Below are the code and all the weights of a small trained network. Each question names an input and a class and asks about switching units off, where a switched-off unit gives its printed mean instead of its output.

import numpy as np


def w(rows, s, z=0):
    codes = np.array(rows[::2]) - 128.0
    scale = np.full(codes.shape[1], s)
    scale[-1] = z or s
    return codes * scale


def f(y):
    return y / 2 * (1 + np.tanh(0.7978845608 * (y + 0.044715 * y**3)))


def log_softmax(a):
    a = a - a.max(-1, keepdims=True)
    return a - np.log(np.exp(a).sum(-1, keepdims=True))


def net(x, mask):
    res = np.array(x, float).reshape(1, 6) / 4 @ E
    y = f(res @ A[0][:, :-1].T + A[0][:, -1])
    res = res + np.where(mask, y, B[0][:, -1]) @ B[0][:, :-1]
    return log_softmax(res[-1] @ U[:, :-1].T + U[:, -1])


A, B = {}, {}
E = w([
[131,155,245,111],'x0',
[77,184,137,173],'x1',
[87,120,124,157],'x2',
[126,135,133,41],'x3',
[37,152,135,103],'x4',
[96,60,161,171],'x5',
],0.012)
A[0] = w([
[115,164,53,169,254],'neuron 1',
[123,98,61,114,179],'neuron 2',
[137,121,40,130,115],'neuron 3',
[124,126,119,36,100],'neuron 4',
[97,128,148,44,118],'neuron 5',
[125,135,109,6,94],'neuron 6',
[156,63,157,134,189],'neuron 7',
[55,102,188,166,138],'neuron 8',
[68,142,169,166,182],'neuron 9',
[86,85,77,98,182],'neuron 10',
[132,73,66,153,177],'neuron 11',
[44,160,163,167,128],'neuron 12',
[168,20,202,104,182],'neuron 13',
[141,216,136,170,52],'neuron 14',
[184,159,164,225,30],'neuron 15',
[125,120,99,26,124],'neuron 16',
[109,124,209,140,135],'neuron 17',
[161,128,164,108,72],'neuron 18',
],0.014,0.0053)
B[0] = w([
[153,155,63,169,254],'neuron 1',
[131,142,86,178,223],'neuron 2',
[188,107,108,167,227],'neuron 3',
[141,218,159,94,208],'neuron 4',
[131,181,121,110,212],'neuron 5',
[214,230,171,120,242],'neuron 6',
[85,45,51,91,206],'neuron 7',
[126,110,87,192,230],'neuron 8',
[126,169,63,166,225],'neuron 9',
[107,181,92,168,206],'neuron 10',
[99,96,85,141,242],'neuron 11',
[111,98,100,254,234],'neuron 12',
[115,19,54,107,254],'neuron 13',
[65,147,179,173,171],'neuron 14',
[171,157,189,13,196],'neuron 15',
[206,182,148,152,226],'neuron 16',
[152,112,62,151,213],'neuron 17',
[184,114,98,94,160],'neuron 18',
],0.008,0.0097)
U = w([
[92,210,207,164,83],'0',
[219,255,171,76,118],'1',
[157,30,141,26,3],'2',
[144,78,47,175,242],'3',
],0.0089,0.0051)

Each question gives the input, the list of numbers given to net, and the class t.
The units are the neurons (one row each of A and B). Each row of codes is followed by its name. A weight is (code - 128) times the scale printed after its matrix; where a second scale follows, it is the last column's (A, B and U).
mask holds one flag per neuron, in row order. A switched-off neuron (its flag False) gives its mean, the last column of its row in B, instead of its output. The means were averaged over made-up inputs and are rounded, as every weight is.
A unit's drop is (log p(t) with every unit on - log p(t) with that unit switched off) / (log p(t) with every unit on - log p(t) with every unit switched off).
The circuit of an input: a set's keep is (log p(t) with only the set's units on - log p(t) with every unit switched off) / (log p(t) with every unit on - log p(t) with every unit switched off). Starting from the 12 units with the biggest drops (on a tie, the unit counted first), units are removed one at a time, each time the one whose removal leaves the highest keep (on an exact tie, the one counted first), for as long as the keep stays at least 0.8.
units of the circuit, in order: the units of the circuit, biggest drop first
top k neurons: the k neurons with the biggest drops, biggest first
drop of u: that unit's drop, to one decimal
input [-8,6,7,8,8,-2], class 1: units of the circuit, in order	[neuron 6; neuron 13]
input [1,7,3,-1,-8,-1], class 1: units of the circuit, in order	[neuron 15]
input [0,4,5,2,3,-4], class 0: units of the circuit, in order	[neuron 13; neuron 3; neuron 14]
input [5,-7,-5,8,-4,5], class 2: top 2 neurons	[neuron 13; neuron 7]
input [8,1,-6,-5,2,-6], class 0: top 3 neurons	[neuron 14; neuron 6; neuron 16]
input [8,8,3,-1,8,-4], class 3: top 2 neurons	[neuron 12; neuron 17]
input [3,3,0,0,8,-6], class 0: top 3 neurons	[neuron 12; neuron 14; neuron 15]
input [8,8,1,0,7,0], class 3: drop of neuron 12	0.3
input [8,6,-2,-6,8,5], class 3: drop of neuron 17	0.1
input [8,6,5,1,-2,-7], class 0: drop of neuron 14	0.3
